Here is a tiny trained network, its code and every weight. The questions are about switching its units off for an input and a target symbol, where a switched-off unit gives its printed mean instead of its output.

import numpy as np


def w(rows, s, z=0):
    codes = np.array(rows[::2]) - 128.0
    scale = np.full(codes.shape[1], s)
    scale[-1] = z or s
    return codes * scale


def f(y):
    return y / 2 * (1 + np.tanh(0.7978845608 * (y + 0.044715 * y**3)))


def softmax(a):
    e = np.exp(a - a.max(-1, keepdims=True))
    return e / e.sum(-1, keepdims=True)


def log_softmax(a):
    a = a - a.max(-1, keepdims=True)
    return a - np.log(np.exp(a).sum(-1, keepdims=True))


def net(x, mask):
    ids = ['εζητφψω'.index(c) for c in x.split()]
    T = len(ids)
    res = E[ids] + P[:T]
    u = 0
    for l in range(3):
        r = res
        for j in range(3):
            rows = slice(2 * j, 2 * j + 2)
            q, k, v = (r @ M[l][rows].T for M in (Q, K, V))
            z = softmax(np.where(np.tri(T) > 0, q @ k.T / 2**0.5, -1e9)) @ v
            o = O[l][rows]
            res = res + np.where(mask[u + j], z, o[:, -1]) @ o[:, :-1]
        u += 3
        y = f(res @ A[l][:, :-1].T + A[l][:, -1])
        res = res + np.where(mask[u : u + 12], y, B[l][:, -1]) @ B[l][:, :-1]
        u += 12
    return log_softmax(res[-1] @ U[:, :-1].T + U[:, -1])


Q, K, V, O, A, B = {}, {}, {}, {}, {}, {}
E = w([
[32,32,198,241,126,158],'ε',
[135,107,232,76,135,77],'ζ',
[92,19,99,124,136,138],'η',
[212,116,112,147,32,177],'τ',
[159,186,250,165,108,134],'φ',
[145,84,23,208,85,124],'ψ',
[176,191,112,243,36,70],'ω',
],0.016)
P = w([
[71,177,88,126,74,160],'0',
[88,158,111,135,98,149],'1',
[105,136,138,147,109,120],'2',
[116,114,152,149,122,118],'3',
[129,101,165,146,129,101],'4',
[144,88,174,147,134,100],'5',
[159,76,186,143,139,101],'6',
[163,60,184,141,137,110],'7',
[167,40,170,143,121,136],'8',
[161,15,143,138,91,170],'9',
[151,6,120,131,44,168],'10',
],0.013)
Q[0] = w([
[162,134,101,167,231,127],'L0H1',
[194,73,150,183,167,118],'L0H1',
[100,206,124,76,139,154],'L0H2',
[153,174,117,122,225,170],'L0H2',
[100,175,2,30,197,115],'L0H3',
[137,56,235,149,45,62],'L0H3',
],0.0065)
K[0] = w([
[68,132,114,104,117,110],'L0H1',
[213,72,191,166,85,91],'L0H1',
[67,224,93,151,123,152],'L0H2',
[66,162,52,89,183,3],'L0H2',
[43,227,103,113,108,103],'L0H3',
[244,89,134,191,236,84],'L0H3',
],0.0054)
V[0] = w([
[164,51,183,112,156,56],'L0H1',
[254,98,149,218,182,153],'L0H1',
[129,67,142,90,125,102],'L0H2',
[120,91,80,147,83,93],'L0H2',
[155,80,90,145,105,132],'L0H3',
[73,150,138,101,53,144],'L0H3',
],0.011)
O[0] = w([
[67,128,34,104,24,175,124],'L0H1',
[53,53,53,100,2,120,254],'L0H1',
[138,166,77,133,74,103,85],'L0H2',
[42,133,175,126,143,134,126],'L0H2',
[81,136,199,136,121,114,138],'L0H3',
[237,49,149,88,163,52,170],'L0H3',
],0.0075,0.0069)
A[0] = w([
[110,166,134,159,88,146,83],'L0N1',
[170,53,91,145,145,128,239],'L0N2',
[110,154,151,133,143,153,68],'L0N3',
[118,165,153,103,195,216,125],'L0N4',
[124,138,87,116,187,120,179],'L0N5',
[86,97,67,41,204,119,207],'L0N6',
[105,120,165,87,126,159,40],'L0N7',
[172,46,104,164,71,91,114],'L0N8',
[115,96,183,1,136,110,85],'L0N9',
[123,166,112,101,123,171,88],'L0N10',
[133,63,234,139,21,131,253],'L0N11',
[128,214,168,82,116,102,42],'L0N12',
],0.0095,0.0029)
B[0] = w([
[148,154,116,193,102,75,140],'L0N1',
[153,159,142,66,150,3,150],'L0N2',
[17,144,74,112,184,136,125],'L0N3',
[130,68,168,180,151,97,129],'L0N4',
[147,198,209,118,149,91,125],'L0N5',
[199,158,158,114,114,163,128],'L0N6',
[76,154,116,108,95,159,129],'L0N7',
[110,213,112,90,159,79,191],'L0N8',
[90,69,142,108,181,159,134],'L0N9',
[199,224,146,123,96,139,123],'L0N10',
[111,53,77,115,98,118,252],'L0N11',
[78,76,198,182,151,190,130],'L0N12',
],0.007,0.027)
Q[1] = w([
[115,99,135,170,97,89],'L1H1',
[143,72,97,2,129,143],'L1H1',
[160,137,128,175,133,49],'L1H2',
[132,64,129,106,106,87],'L1H2',
[174,142,60,109,164,182],'L1H3',
[180,75,102,170,95,125],'L1H3',
],0.0082)
K[1] = w([
[47,167,93,85,66,154],'L1H1',
[64,205,144,81,55,181],'L1H1',
[87,163,238,80,19,155],'L1H2',
[78,88,67,125,2,127],'L1H2',
[236,125,226,144,118,124],'L1H3',
[51,154,98,36,31,156],'L1H3',
],0.006)
V[1] = w([
[86,120,100,3,215,132],'L1H1',
[149,170,127,32,145,181],'L1H1',
[145,52,151,79,161,225],'L1H2',
[159,137,79,137,171,110],'L1H2',
[92,85,196,68,71,161],'L1H3',
[149,138,198,201,78,150],'L1H3',
],0.0081)
O[1] = w([
[160,178,94,187,150,213,58],'L1H1',
[113,125,80,182,130,113,2],'L1H1',
[164,158,57,180,118,88,77],'L1H2',
[115,164,223,174,91,157,94],'L1H2',
[139,254,89,136,109,20,199],'L1H3',
[128,137,96,73,137,45,106],'L1H3',
],0.0086,0.011)
A[1] = w([
[73,92,147,71,184,166,225],'L1N1',
[198,83,183,46,139,69,10],'L1N2',
[201,198,134,73,84,55,234],'L1N3',
[139,120,189,82,111,163,103],'L1N4',
[195,141,119,15,136,118,254],'L1N5',
[153,121,66,140,139,128,141],'L1N6',
[110,68,107,141,143,195,238],'L1N7',
[170,254,197,87,154,192,202],'L1N8',
[150,102,143,176,179,70,180],'L1N9',
[138,149,195,142,74,124,171],'L1N10',
[174,135,145,173,109,125,143],'L1N11',
[102,179,130,207,106,143,137],'L1N12',
],0.0094,0.003)
B[1] = w([
[97,127,135,50,160,99,144],'L1N1',
[130,121,169,100,138,146,251],'L1N2',
[168,143,80,146,117,101,250],'L1N3',
[80,192,178,95,107,220,143],'L1N4',
[253,144,70,94,110,60,209],'L1N5',
[106,150,189,198,51,97,127],'L1N6',
[72,157,87,131,115,51,125],'L1N7',
[197,108,44,97,232,117,128],'L1N8',
[89,102,153,130,133,62,167],'L1N9',
[110,156,122,187,139,197,164],'L1N10',
[157,162,101,158,172,95,131],'L1N11',
[114,107,186,70,82,211,124],'L1N12',
],0.007,0.018)
Q[2] = w([
[141,184,126,173,120,110],'L2H1',
[105,147,121,95,157,203],'L2H1',
[205,44,139,37,2,51],'L2H2',
[107,145,132,117,149,57],'L2H2',
[114,177,172,126,84,102],'L2H3',
[150,43,90,106,122,121],'L2H3',
],0.0082)
K[2] = w([
[166,131,132,149,208,153],'L2H1',
[168,110,190,188,183,144],'L2H1',
[86,125,76,88,49,135],'L2H2',
[145,2,121,170,91,172],'L2H2',
[89,172,44,110,116,161],'L2H3',
[100,110,109,107,70,135],'L2H3',
],0.0084)
V[2] = w([
[131,153,22,80,37,110],'L2H1',
[142,114,95,12,185,156],'L2H1',
[1,40,150,195,166,66],'L2H2',
[170,194,39,116,135,168],'L2H2',
[123,83,88,88,137,120],'L2H3',
[151,135,172,193,91,201],'L2H3',
],0.0073)
O[2] = w([
[145,132,188,134,201,135,249],'L2H1',
[189,128,63,255,174,106,152],'L2H1',
[168,96,105,132,89,223,105],'L2H2',
[157,92,95,152,148,139,94],'L2H2',
[170,106,166,188,134,104,174],'L2H3',
[162,93,75,120,198,26,33],'L2H3',
],0.0086,0.021)
A[2] = w([
[77,110,152,253,112,202,255],'L2N1',
[75,151,75,119,185,122,42],'L2N2',
[168,253,55,196,118,111,179],'L2N3',
[61,174,177,66,205,176,48],'L2N4',
[187,167,143,29,120,133,139],'L2N5',
[123,227,132,103,115,238,70],'L2N6',
[109,158,56,143,206,255,129],'L2N7',
[183,131,88,116,87,85,160],'L2N8',
[129,157,131,99,62,124,143],'L2N9',
[115,164,186,156,110,174,136],'L2N10',
[155,146,213,114,60,78,138],'L2N11',
[117,165,97,254,80,150,232],'L2N12',
],0.0092,0.006)
B[2] = w([
[89,89,100,174,175,164,144],'L2N1',
[178,127,112,90,70,144,127],'L2N2',
[53,112,146,106,38,128,142],'L2N3',
[157,141,100,161,124,104,133],'L2N4',
[144,115,116,109,119,227,180],'L2N5',
[112,108,117,126,132,80,132],'L2N6',
[146,156,147,158,189,140,128],'L2N7',
[157,100,71,144,137,128,175],'L2N8',
[168,146,83,152,113,98,163],'L2N9',
[149,129,169,152,117,156,144],'L2N10',
[107,92,122,136,168,115,254],'L2N11',
[180,245,219,114,117,118,134],'L2N12',
],0.012,0.03)
U = w([
[191,114,104,134,104,199,4],'ε',
[121,135,119,123,69,119,186],'ζ',
[161,151,140,177,172,179,210],'η',
[83,108,168,108,192,103,64],'τ',
[136,55,41,106,151,107,151],'φ',
[84,72,92,151,130,180,114],'ψ',
[136,98,186,2,112,168,145],'ω',
],0.0095,0.0039)

Each question gives the input, a string of symbols that net reads in full, and the target symbol t.
The units are the heads (2 rows each of Q, K, V and O) and the neurons (one row each of A and B). Each row of codes is followed by its name. A weight is (code - 128) times the scale printed after its matrix; where a second scale follows, it is the last column's (O, A, B and U).
mask holds one flag per unit, layer by layer, with each layer's heads first. A switched-off unit (its flag False) gives its mean, the last column of its rows in O or B, instead of its output. The means were averaged over made-up inputs and are rounded, as every weight is.
A unit's drop is (log p(t) with every unit on - log p(t) with that unit switched off) / (log p(t) with every unit on - log p(t) with every unit switched off).
The circuit of an input: a set's keep is (log p(t) with only the set's units on - log p(t) with every unit switched off) / (log p(t) with every unit on - log p(t) with every unit switched off). Starting from the 12 units with the biggest drops (on a tie, the unit counted first), units are removed one at a time, each time the one whose removal leaves the highest keep (on an exact tie, the one counted first), for as long as the keep stays at least 0.8.
units of the circuit, in order: the units of the circuit, biggest drop first
unit that matters most: the unit with the biggest drop
top k neurons: the k neurons with the biggest drops, biggest first
k most important neurons of layer l: the k neurons of layer l with the biggest drops, biggest first
drop when u is switched off: that unit's drop, to one decimal
input φ ψ φ ψ φ ω τ φ ε ω, target ε: unit that matters most -> L0N11
input φ φ φ ε φ φ ω φ φ, target φ: units of the circuit, in order -> (L0H1 L1H3 L0N11 L2N8)
input φ φ τ φ η ε ω ε, target ψ: units of the circuit, in order -> (L2N1 L1N5)
input φ ζ ω, target ζ: units of the circuit, in order -> (L2N3 L2N12)
input ω ω φ η ω, target η: top 2 neurons -> (L2N12 L1N5)
input η φ φ ψ ψ η ω ε ζ, target ε: top 2 neurons -> (L0N11 L1N5)
input τ ω ζ φ ψ φ η ζ, target η: top 2 neurons -> (L0N11 L2N12)
input ε φ ψ φ τ ψ φ, target ψ: top 2 neurons -> (L2N1 L0N8)
input ζ ω η φ, target η: top 2 neurons -> (L2N12 L2N1)
input ε φ ω φ ω φ φ τ ω ω η, target ω: top 2 neurons -> (L0N2 L0N8)
input ω φ ε ε ψ ε, target ψ: top 3 neurons -> (L2N1 L1N5 L1N3)
input φ φ τ ω φ φ τ η ω, target η: top 2 neurons -> (L2N12 L0N1)
input φ ω ζ φ τ φ ζ ζ, target ζ: top 2 neurons -> (L2N3 L0N9)
input φ φ φ φ ω ε τ τ τ ψ ω, target ψ: unit that matters most -> L0N8
input φ ε τ ζ ω, target ζ: 2 most important neurons of layer 0 -> (L0N9 L0N11)
input φ φ φ φ ω φ φ τ φ, target τ: top 2 neurons -> (L1N5 L2N5)
input ω ω φ φ τ φ φ ε ψ, target ε: top 2 neurons -> (L0N11 L0N2)
input φ ε η ψ, target η: top 4 neurons -> (L2N12 L1N5 L0N11 L2N1)
input ψ η τ φ ψ η ε φ ζ ψ, target ζ: top 3 neurons -> (L0N2 L2N3 L0N11)
input τ τ η, target τ: unit that matters most -> L0N11
input ω η φ, target η: top 3 neurons -> (L2N12 L1N5 L0N12)
input ψ φ τ φ φ ζ ψ, target ζ: 2 most important neurons of layer 0 -> (L0N11 L0N8)
input ε φ φ η τ φ ω ε η η, target η: 2 most important neurons of layer 2 -> (L2N12 L2N1)
input ψ ε ω φ η ζ, target η: 2 most important neurons of layer 0 -> (L0N9 L0N2)
input ε τ φ ε φ φ η τ ζ, target τ: 2 most important neurons of layer 0 -> (L0N9 L0N2)
input ω ω η φ ω ζ φ, target ζ: 2 most important neurons of layer 0 -> (L0N9 L0N1)
input ω φ ζ ε φ ε ε ω, target ε: unit that matters most -> L0H1
input ψ ψ ζ, target ψ: drop when L2N3 is switched off -> 0.0
